Here is a tiny trained network, its code and every weight. The questions are about switching its units off for an input and a class, where a switched-off unit gives its printed mean instead of its output.

import numpy as np


def w(rows, s, z=0):
    codes = np.array(rows[::2]) - 128.0
    scale = np.full(codes.shape[1], s)
    scale[-1] = z or s
    return codes * scale


def f(y):
    return y / 2 * (1 + np.tanh(0.7978845608 * (y + 0.044715 * y**3)))


def log_softmax(a):
    a = a - a.max(-1, keepdims=True)
    return a - np.log(np.exp(a).sum(-1, keepdims=True))


def net(x, mask):
    res = np.array(x, float).reshape(1, 4) / 4 @ E
    y = f(res @ A[0][:, :-1].T + A[0][:, -1])
    res = res + np.where(mask, y, B[0][:, -1]) @ B[0][:, :-1]
    return log_softmax(res[-1] @ U[:, :-1].T + U[:, -1])


A, B = {}, {}
E = w([
[123,225,229,217,26,30,80],'x0',
[167,236,47,158,236,115,86],'x1',
[46,65,22,250,128,45,219],'x2',
[24,100,165,254,173,222,30],'x3',
],0.0064)
A[0] = w([
[48,99,122,187,147,179,38,56],'N1',
[90,77,183,94,83,123,154,254],'N2',
[175,156,66,88,69,46,121,68],'N3',
[179,215,50,219,200,130,180,63],'N4',
[202,119,127,60,78,73,180,126],'N5',
[114,222,221,201,11,2,93,96],'N6',
[116,2,196,102,79,125,187,214],'N7',
[123,77,76,60,168,193,185,110],'N8',
[156,98,84,87,80,46,157,65],'N9',
[57,47,79,32,180,213,171,59],'N10',
[37,94,29,237,117,40,224,54],'N11',
[141,199,166,59,118,168,76,35],'N12',
[89,144,129,195,237,162,32,109],'N13',
[212,159,68,58,135,81,236,120],'N14',
[223,174,154,76,144,220,74,114],'N15',
[90,37,183,186,83,217,109,132],'N16',
[160,182,80,133,211,125,105,202],'N17',
[186,189,109,165,232,83,83,202],'N18',
[146,155,223,73,114,196,70,75],'N19',
],0.0083,0.006)
B[0] = w([
[194,126,174,162,115,180,21,199],'N1',
[123,146,170,179,152,59,197,202],'N2',
[161,190,154,156,95,189,67,164],'N3',
[101,162,193,108,46,89,139,178],'N4',
[183,145,181,203,116,172,83,189],'N5',
[29,174,88,32,254,202,80,248],'N6',
[110,204,199,141,101,37,189,211],'N7',
[20,170,145,79,169,157,101,183],'N8',
[134,137,158,142,81,163,80,161],'N9',
[39,166,133,59,172,195,74,190],'N10',
[98,23,49,113,37,99,44,232],'N11',
[100,99,101,122,30,129,92,161],'N12',
[175,166,185,191,121,148,90,220],'N13',
[184,124,178,195,123,197,62,206],'N14',
[129,56,40,109,54,91,134,197],'N15',
[184,206,190,188,95,128,111,207],'N16',
[97,167,168,134,133,85,218,199],'N17',
[105,196,198,118,106,51,187,210],'N18',
[115,51,46,90,47,95,111,185],'N19',
],0.0098,0.011)
U = w([
[24,167,101,31,236,231,63,77],'0',
[245,144,170,212,113,218,43,117],'1',
[106,29,36,102,15,81,68,92],'2',
[117,198,190,127,102,45,172,119],'3',
[129,159,148,152,164,56,180,215],'4',
[244,13,4,170,199,185,179,12],'5',
[238,9,20,163,215,166,180,12],'6',
[220,18,5,168,254,179,154,12],'7',
],0.012,0.011)

Each question gives the input, the list of numbers given to net, and the class t.
The units are the neurons (one row each of A and B). Each row of codes is followed by its name. A weight is (code - 128) times the scale printed after its matrix; where a second scale follows, it is the last column's (A, B and U).
mask holds one flag per neuron, in row order. A switched-off neuron (its flag False) gives its mean, the last column of its row in B, instead of its output. The means were averaged over made-up inputs and are rounded, as every weight is.
A unit's drop is (log p(t) with every unit on - log p(t) with that unit switched off) / (log p(t) with every unit on - log p(t) with every unit switched off).
The circuit of an input: a set's keep is (log p(t) with only the set's units on - log p(t) with every unit switched off) / (log p(t) with every unit on - log p(t) with every unit switched off). Starting from the 12 units with the biggest drops (on a tie, the unit counted first), units are removed one at a time, each time the one whose removal leaves the highest keep (on an exact tie, the one counted first), for as long as the keep stays at least 0.8.
circuit, biggest first: the units of the circuit, biggest drop first
most important unit: the unit with the biggest drop
top k neurons: the k neurons with the biggest drops, biggest first
drop of u: that unit's drop, to one decimal
input [6,2,-8,1], class 2: top 3 neurons => (N19; N15; N12)
input [3,-6,-7,-6], class 2: circuit, biggest first => (N19)
input [0,-8,-7,2], class 3: top 2 neurons => (N7; N11)
input [-2,-4,-7,-5], class 2: top 2 neurons => (N15; N19)
input [-6,-1,-6,-7], class 1: top 3 neurons => (N14; N6; N5)
input [-7,-3,-8,6], class 2: top 4 neurons => (N15; N19; N6; N12)
input [-8,-2,8,0], class 0: top 2 neurons => (N10; N8)
input [-5,2,-8,-8], class 1: top 3 neurons => (N14; N5; N11)
input [-6,-8,7,-7], class 3: top 4 neurons => (N7; N6; N2; N8)
input [2,-5,-1,-5], class 1: top 3 neurons => (N5; N18; N17)
input [-7,3,7,-8], class 1: top 2 neurons => (N14; N6)
input [7,0,1,-6], class 0: drop of N6 => 1.4
input [-2,-3,1,3], class 4: drop of N14 => 0.3
input [-6,-7,-5,7], class 1: most important unit => N16
input [-1,-1,7,-4], class 2: drop of N11 => 1.5
